Below is a small trained network, with its code and all its weights. Each question gives an input and a class and asks what happens when units are switched off, that is, made to give their printed mean instead of their output.

import numpy as np


def w(rows, s, z=0):
    codes = np.array(rows[::2]) - 128.0
    scale = np.full(codes.shape[1], s)
    scale[-1] = z or s
    return codes * scale


def norm(h):
    return h / np.sqrt((h * h).mean(-1, keepdims=True) + 1e-5)


def f(y):
    return y / 2 * (1 + np.tanh(0.7978845608 * (y + 0.044715 * y**3)))


def log_softmax(a):
    a = a - a.max(-1, keepdims=True)
    return a - np.log(np.exp(a).sum(-1, keepdims=True))


def net(x, mask):
    res = np.array(x, float).reshape(1, 8) / 4 @ E
    u = 0
    for l in range(2):
        y = f(norm(res) @ A[l][:, :-1].T + A[l][:, -1])
        res = res + np.where(mask[u : u + 9], y, B[l][:, -1]) @ B[l][:, :-1]
        u += 9
    return log_softmax(norm(res)[-1] @ U[:, :-1].T + U[:, -1])


A, B = {}, {}
E = w([
[145,133,120,18,251,17,114,131,119,113,209,108],'x0',
[240,89,105,222,181,176,195,29,225,68,56,184],'x1',
[161,100,79,167,79,191,200,86,118,92,83,126],'x2',
[87,194,19,140,177,139,153,71,218,27,180,26],'x3',
[87,169,68,75,201,139,187,60,201,128,216,165],'x4',
[190,112,93,122,102,145,150,236,31,163,102,141],'x5',
[82,176,125,40,214,83,114,154,201,159,194,142],'x6',
[120,69,179,147,107,162,194,171,155,73,75,148],'x7',
],0.0012)
A[0] = w([
[68,154,92,148,68,188,180,75,130,140,152,147,65],'0.n1',
[93,168,79,125,167,119,186,44,208,96,159,109,111],'0.n2',
[157,70,254,157,133,98,79,180,104,192,41,214,166],'0.n3',
[81,134,141,54,149,119,77,164,71,184,204,154,52],'0.n4',
[209,106,55,135,211,67,173,69,96,31,157,71,83],'0.n5',
[106,222,27,46,201,79,122,112,127,119,212,57,2],'0.n6',
[89,177,126,161,71,170,112,189,142,130,91,75,117],'0.n7',
[167,145,68,119,206,120,189,169,197,81,111,119,116],'0.n8',
[171,132,133,119,243,104,90,110,144,181,135,192,60],'0.n9',
],0.0027,0.0026)
B[0] = w([
[196,202,48,86,161,143,174,109,148,188,152,187,131],'0.n1',
[153,92,149,86,158,172,65,106,223,198,217,255,219],'0.n2',
[216,48,103,224,111,191,20,41,106,176,156,188,255],'0.n3',
[203,168,148,102,131,67,248,204,100,151,49,113,180],'0.n4',
[150,49,147,165,90,203,151,87,119,174,118,241,188],'0.n5',
[116,5,148,227,52,183,134,176,59,43,52,100,212],'0.n6',
[153,114,60,147,97,143,155,49,149,149,106,216,154],'0.n7',
[70,182,62,80,127,213,176,65,179,211,184,213,179],'0.n8',
[168,110,62,94,161,146,142,57,96,100,187,160,148],'0.n9',
],0.0019,0.0022)
A[1] = w([
[112,197,177,65,105,16,124,191,41,167,122,77,30],'1.n1',
[100,47,223,41,113,56,165,223,35,122,135,154,217],'1.n2',
[173,86,165,160,185,145,226,86,174,82,82,176,11],'1.n3',
[114,164,91,115,129,113,117,181,72,138,178,95,27],'1.n4',
[176,104,161,166,163,50,86,54,52,60,102,58,155],'1.n5',
[206,88,167,214,71,152,186,102,120,136,12,162,75],'1.n6',
[96,115,104,176,85,212,181,162,139,48,98,105,105],'1.n7',
[174,56,123,109,210,136,167,77,168,105,154,185,64],'1.n8',
[138,147,165,4,221,26,128,244,74,168,155,92,6],'1.n9',
],0.0031,0.0019)
B[1] = w([
[111,189,71,90,178,154,168,56,212,114,167,155,191],'1.n1',
[198,120,128,172,188,145,78,74,154,219,175,216,252],'1.n2',
[49,192,67,71,88,150,163,130,123,109,123,78,161],'1.n3',
[141,129,126,169,99,144,125,115,181,111,50,123,120],'1.n4',
[142,113,128,164,155,151,73,163,114,209,194,201,162],'1.n5',
[72,79,131,151,104,88,131,228,50,92,123,57,216],'1.n6',
[109,109,67,144,91,166,162,100,76,136,105,127,169],'1.n7',
[110,219,81,97,85,165,145,113,159,168,118,129,201],'1.n8',
[94,166,10,105,27,254,240,22,170,94,109,162,210],'1.n9',
],0.0033,0.0029)
U = w([
[151,242,195,33,182,18,123,204,192,75,33,49,31],'0',
[149,223,25,40,175,228,195,3,228,204,213,241,194],'1',
[35,86,63,180,17,197,231,217,40,12,25,11,156],'2',
[36,175,245,37,242,3,76,175,226,6,206,12,55],'3',
[246,36,240,206,165,67,10,224,31,232,130,182,190],'4',
[254,222,253,5,254,2,247,214,107,15,45,29,2],'5',
],0.0047)

Each question gives the input, the list of numbers given to net, and the class t.
The units are the neurons (one row each of A and B). Each row of codes is followed by its name. A weight is (code - 128) times the scale printed after its matrix; where a second scale follows, it is the last column's (A, B and U).
mask holds one flag per neuron, layer by layer. A switched-off neuron (its flag False) gives its mean, the last column of its row in B, instead of its output. The means were averaged over made-up inputs and are rounded, as every weight is.
A unit's drop is (log p(t) with every unit on - log p(t) with that unit switched off) / (log p(t) with every unit on - log p(t) with every unit switched off).
The circuit of an input: a set's keep is (log p(t) with only the set's units on - log p(t) with every unit switched off) / (log p(t) with every unit on - log p(t) with every unit switched off). Starting from the 12 units with the biggest drops (on a tie, the unit counted first), units are removed one at a time, each time the one whose removal leaves the highest keep (on an exact tie, the one counted first), for as long as the keep stays at least 0.8.
units of the circuit, in order: the units of the circuit, biggest drop first
top k neurons: the k neurons with the biggest drops, biggest first
top k neurons in layer l: the k neurons of layer l with the biggest drops, biggest first
drop when u is switched off: that unit's drop, to one decimal
input [4,-7,-3,8,3,-7,-2,0], class 3: units of the circuit, in order => [0.n6 1.n9]
input [1,0,7,-4,4,5,-1,-3], class 4: top neuron => [1.n9]
input [-2,4,-2,-6,1,-5,-3,8], class 2: top 3 neurons in layer 1 => [1.n6 1.n2 1.n3]
input [-2,-8,-4,-5,5,7,-1,7], class 1: top 3 neurons in layer 0 => [0.n6 0.n5 0.n4]
input [-2,0,4,3,-6,-5,-2,-4], class 4: top 2 neurons in layer 0 => [0.n8 0.n6]
input [-6,-7,-3,-4,4,-3,0,6], class 4: top 2 neurons => [0.n3 1.n9]
input [-4,-2,6,7,-4,4,6,-4], class 2: top 2 neurons => [1.n2 0.n6]
input [3,-4,-4,-7,-3,-1,2,-6], class 1: top 2 neurons => [1.n9 1.n1]
input [7,-1,5,3,-1,-4,-8,2], class 2: top 2 neurons in layer 0 => [0.n5 0.n9]
input [1,2,-8,4,-7,8,4,4], class 1: top 2 neurons => [0.n6 1.n9]
input [0,4,-6,7,-6,6,-1,-8], class 4: top 2 neurons => [1.n9 1.n5]
input [3,-7,-3,-5,-3,-1,-2,2], class 1: top 3 neurons => [1.n1 1.n9 0.n6]
input [-2,2,-2,-8,4,-8,-4,5], class 4: top 2 neurons => [0.n3 1.n9]
input [-6,2,2,-1,-4,1,7,-1], class 4: units of the circuit, in order => [1.n9]
input [3,4,-4,-3,7,6,-7,7], class 2: top 2 neurons => [1.n6 1.n3]
input [-3,-2,5,8,1,4,-3,-5], class 2: top 2 neurons => [1.n2 1.n1]
input [-8,-5,1,0,1,-1,4,5], class 2: top 2 neurons in layer 0 => [0.n2 0.n7]
input [-2,0,-4,3,-6,-8,0,2], class 3: top 2 neurons in layer 0 => [0.n6 0.n3]
input [-4,0,-3,3,3,2,-3,5], class 2: drop when 1.n2 is switched off => 0.3
input [-8,5,-7,-3,2,-1,-4,-6], class 4: drop when 1.n9 is switched off => 0.2
